Below are the code and all the weights of a small trained network. Each question names an input and a target symbol and asks about switching units off, where a switched-off unit gives its printed mean instead of its output.

import numpy as np


def w(rows, s, z=0):
    codes = np.array(rows[::2]) - 128.0
    scale = np.full(codes.shape[1], s)
    scale[-1] = z or s
    return codes * scale


def f(y):
    return np.maximum(y, 0)


def softmax(a):
    e = np.exp(a - a.max(-1, keepdims=True))
    return e / e.sum(-1, keepdims=True)


def log_softmax(a):
    a = a - a.max(-1, keepdims=True)
    return a - np.log(np.exp(a).sum(-1, keepdims=True))


def net(x, mask):
    ids = ['αβγδεζηθλξπστφψω'.index(c) for c in x.split()]
    T = len(ids)
    res = E[ids] + P[:T]
    u = 0
    for l in range(3):
        q, k, v = (res @ M[l].T for M in (Q, K, V))
        z = softmax(np.where(np.tri(T) > 0, q @ k.T / 2**0.5, -1e9)) @ v
        res = res + np.where(mask[u], z, O[l][:, -1]) @ O[l][:, :-1]
        u += 1
        y = f(res @ A[l][:, :-1].T + A[l][:, -1])
        res = res + np.where(mask[u : u + 8], y, B[l][:, -1]) @ B[l][:, :-1]
        u += 8
    return log_softmax(res[-1] @ U[:, :-1].T + U[:, -1])


Q, K, V, O, A, B = {}, {}, {}, {}, {}, {}
E = w([
[38,199,124],'α',
[93,167,101],'β',
[210,77,59],'γ',
[206,65,82],'δ',
[165,195,237],'ε',
[97,54,242],'ζ',
[124,224,102],'η',
[45,27,112],'θ',
[120,145,112],'λ',
[142,219,106],'ξ',
[123,152,72],'π',
[229,66,110],'σ',
[148,67,150],'τ',
[190,236,149],'φ',
[69,174,141],'ψ',
[90,93,251],'ω',
],0.015)
P = w([
[39,250,132],'0',
[50,217,151],'1',
[48,192,178],'2',
[52,161,193],'3',
[74,141,188],'4',
[89,122,222],'5',
[117,92,228],'6',
[107,91,223],'7',
[145,78,224],'8',
[159,52,237],'9',
[157,43,239],'10',
[166,76,223],'11',
],0.0017)
Q[0] = w([
[51,170,110],'0.h1',
[189,28,8],'0.h1',
],0.011)
K[0] = w([
[204,254,113],'0.h1',
[97,70,51],'0.h1',
],0.012)
V[0] = w([
[132,114,237],'0.h1',
[253,252,162],'0.h1',
],0.0067)
O[0] = w([
[73,166,192,158],'0.h1',
[254,156,192,5],'0.h1',
],0.0082,0.00029)
A[0] = w([
[65,159,173,82],'0.n1',
[132,200,63,79],'0.n2',
[83,70,42,132],'0.n3',
[47,127,209,59],'0.n4',
[194,78,218,2],'0.n5',
[108,145,129,119],'0.n6',
[254,92,108,87],'0.n7',
[219,148,194,112],'0.n8',
],0.0082,0.0055)
B[0] = w([
[132,136,154,210],'0.n1',
[8,82,142,173],'0.n2',
[169,112,81,253],'0.n3',
[57,161,121,216],'0.n4',
[1,160,53,150],'0.n5',
[146,152,117,158],'0.n6',
[174,73,195,171],'0.n7',
[89,121,102,193],'0.n8',
],0.0067,0.0041)
Q[1] = w([
[58,246,117],'1.h1',
[175,221,112],'1.h1',
],0.011)
K[1] = w([
[9,44,77],'1.h1',
[135,79,97],'1.h1',
],0.012)
V[1] = w([
[131,82,170],'1.h1',
[124,2,124],'1.h1',
],0.005)
O[1] = w([
[102,235,141,3],'1.h1',
[105,252,57,205],'1.h1',
],0.011,0.00052)
A[1] = w([
[67,187,171,118],'1.n1',
[74,147,84,192],'1.n2',
[56,84,100,161],'1.n3',
[188,23,191,199],'1.n4',
[148,59,57,94],'1.n5',
[52,106,150,92],'1.n6',
[154,133,255,113],'1.n7',
[158,248,57,2],'1.n8',
],0.01,0.0072)
B[1] = w([
[189,64,188,234],'1.n1',
[104,43,171,254],'1.n2',
[154,64,131,240],'1.n3',
[81,172,84,206],'1.n4',
[151,152,93,190],'1.n5',
[103,85,76,190],'1.n6',
[60,254,117,163],'1.n7',
[199,101,192,195],'1.n8',
],0.0096,0.0083)
Q[2] = w([
[229,221,105],'2.h1',
[62,6,128],'2.h1',
],0.012)
K[2] = w([
[87,231,252],'2.h1',
[235,76,121],'2.h1',
],0.0028)
V[2] = w([
[29,254,121],'2.h1',
[117,74,146],'2.h1',
],0.0027)
O[2] = w([
[122,2,68,3],'2.h1',
[189,141,79,216],'2.h1',
],0.005,0.003)
A[2] = w([
[172,180,124,184],'2.n1',
[207,108,119,78],'2.n2',
[178,83,115,237],'2.n3',
[206,122,66,2],'2.n4',
[125,92,73,203],'2.n5',
[168,171,254,180],'2.n6',
[28,89,201,200],'2.n7',
[127,29,113,174],'2.n8',
],0.013,0.0084)
B[2] = w([
[248,152,130,150],'2.n1',
[112,75,99,142],'2.n2',
[88,157,207,208],'2.n3',
[129,65,58,140],'2.n4',
[138,167,153,199],'2.n5',
[60,130,72,217],'2.n6',
[194,100,82,252],'2.n7',
[116,158,143,240],'2.n8',
],0.011,0.018)
U = w([
[168,54,203,26],'α',
[121,121,139,113],'β',
[170,118,103,66],'γ',
[151,130,118,78],'δ',
[57,153,44,2],'ε',
[125,85,99,154],'ζ',
[109,131,89,194],'η',
[6,83,142,142],'θ',
[123,135,144,178],'λ',
[114,141,94,203],'ξ',
[99,193,223,193],'π',
[146,148,156,123],'σ',
[117,136,155,212],'τ',
[110,191,105,129],'φ',
[121,120,131,126],'ψ',
[108,89,85,137],'ω',
],0.017,0.0061)

Each question gives the input, a string of symbols that net reads in full, and the target symbol t.
The units are the heads (2 rows each of Q, K, V and O) and the neurons (one row each of A and B). Each row of codes is followed by its name. A weight is (code - 128) times the scale printed after its matrix; where a second scale follows, it is the last column's (O, A, B and U).
mask holds one flag per unit, layer by layer, with each layer's heads first. A switched-off unit (its flag False) gives its mean, the last column of its rows in O or B, instead of its output. The means were averaged over made-up inputs and are rounded, as every weight is.
A unit's drop is (log p(t) with every unit on - log p(t) with that unit switched off) / (log p(t) with every unit on - log p(t) with every unit switched off).
The circuit of an input: a set's keep is (log p(t) with only the set's units on - log p(t) with every unit switched off) / (log p(t) with every unit on - log p(t) with every unit switched off). Starting from the 12 units with the biggest drops (on a tie, the unit counted first), units are removed one at a time, each time the one whose removal leaves the highest keep (on an exact tie, the one counted first), for as long as the keep stays at least 0.8.
circuit, biggest first: the units of the circuit, biggest drop first
most important unit: the unit with the biggest drop
k most important neurons: the k neurons with the biggest drops, biggest first
top k neurons in layer l: the k neurons of layer l with the biggest drops, biggest first
input β π θ α θ α τ γ ψ, target θ: circuit, biggest first => (2.n5; 2.n1)
input γ γ π γ λ, target π: most important unit => 2.n7
input η φ β, target φ: 3 most important neurons => (1.n2; 1.n7; 2.n3)
input α α ζ π φ α, target φ: 4 most important neurons => (2.n1; 2.n6; 1.n2; 1.n7)
input α π α α, target α: 2 most important neurons => (2.n6; 2.n7)
input λ θ π τ γ ω α α α α ε, target ε: circuit, biggest first => (2.n6; 1.n7)
input π θ θ, target π: circuit, biggest first => (2.n5; 2.n8; 2.n6; 2.n3)
input ε δ η α π ε φ, target φ: 3 most important neurons => (2.n6; 2.n1; 0.n7)
input ξ α θ α π ξ π γ δ π β, target π: circuit, biggest first => (2.n7; 0.h1)
input η α α θ α ω α π γ λ δ, target θ: 2 most important neurons => (2.n7; 2.n3)
input ε π π γ η α θ α β, target θ: top 2 neurons in layer 0 => (0.n3; 0.n7)
input α θ ω σ θ α λ π α, target θ: top 4 neurons in layer 2 => (2.n6; 2.n1; 2.n5; 2.n3)
input α τ ε β π π π α α β δ, target ε: 2 most important neurons => (1.n4; 1.n1)
input α α α π α ε α, target ε: 2 most important neurons => (2.n6; 1.n7)
input λ π γ ε α θ η, target θ: 3 most important neurons => (2.n6; 1.n8; 2.n7)
input ε π π τ, target ε: 2 most important neurons => (1.n4; 1.n7)
input α θ β, target θ: top 2 neurons in layer 1 => (1.n2; 1.n8)
input ε α α σ γ, target ε: top 2 neurons in layer 0 => (0.n7; 0.n5)
input λ π γ, target γ: top 3 neurons in layer 0 => (0.n7; 0.n2; 0.n4)
input ψ τ θ γ ψ, target θ: top neuron in layer 2 => (2.n6)
input α λ π α π π ξ φ, target φ: most important neuron => (2.n3)
input π φ ξ, target φ: top 3 neurons in layer 1 => (1.n2; 1.n7; 1.n3)
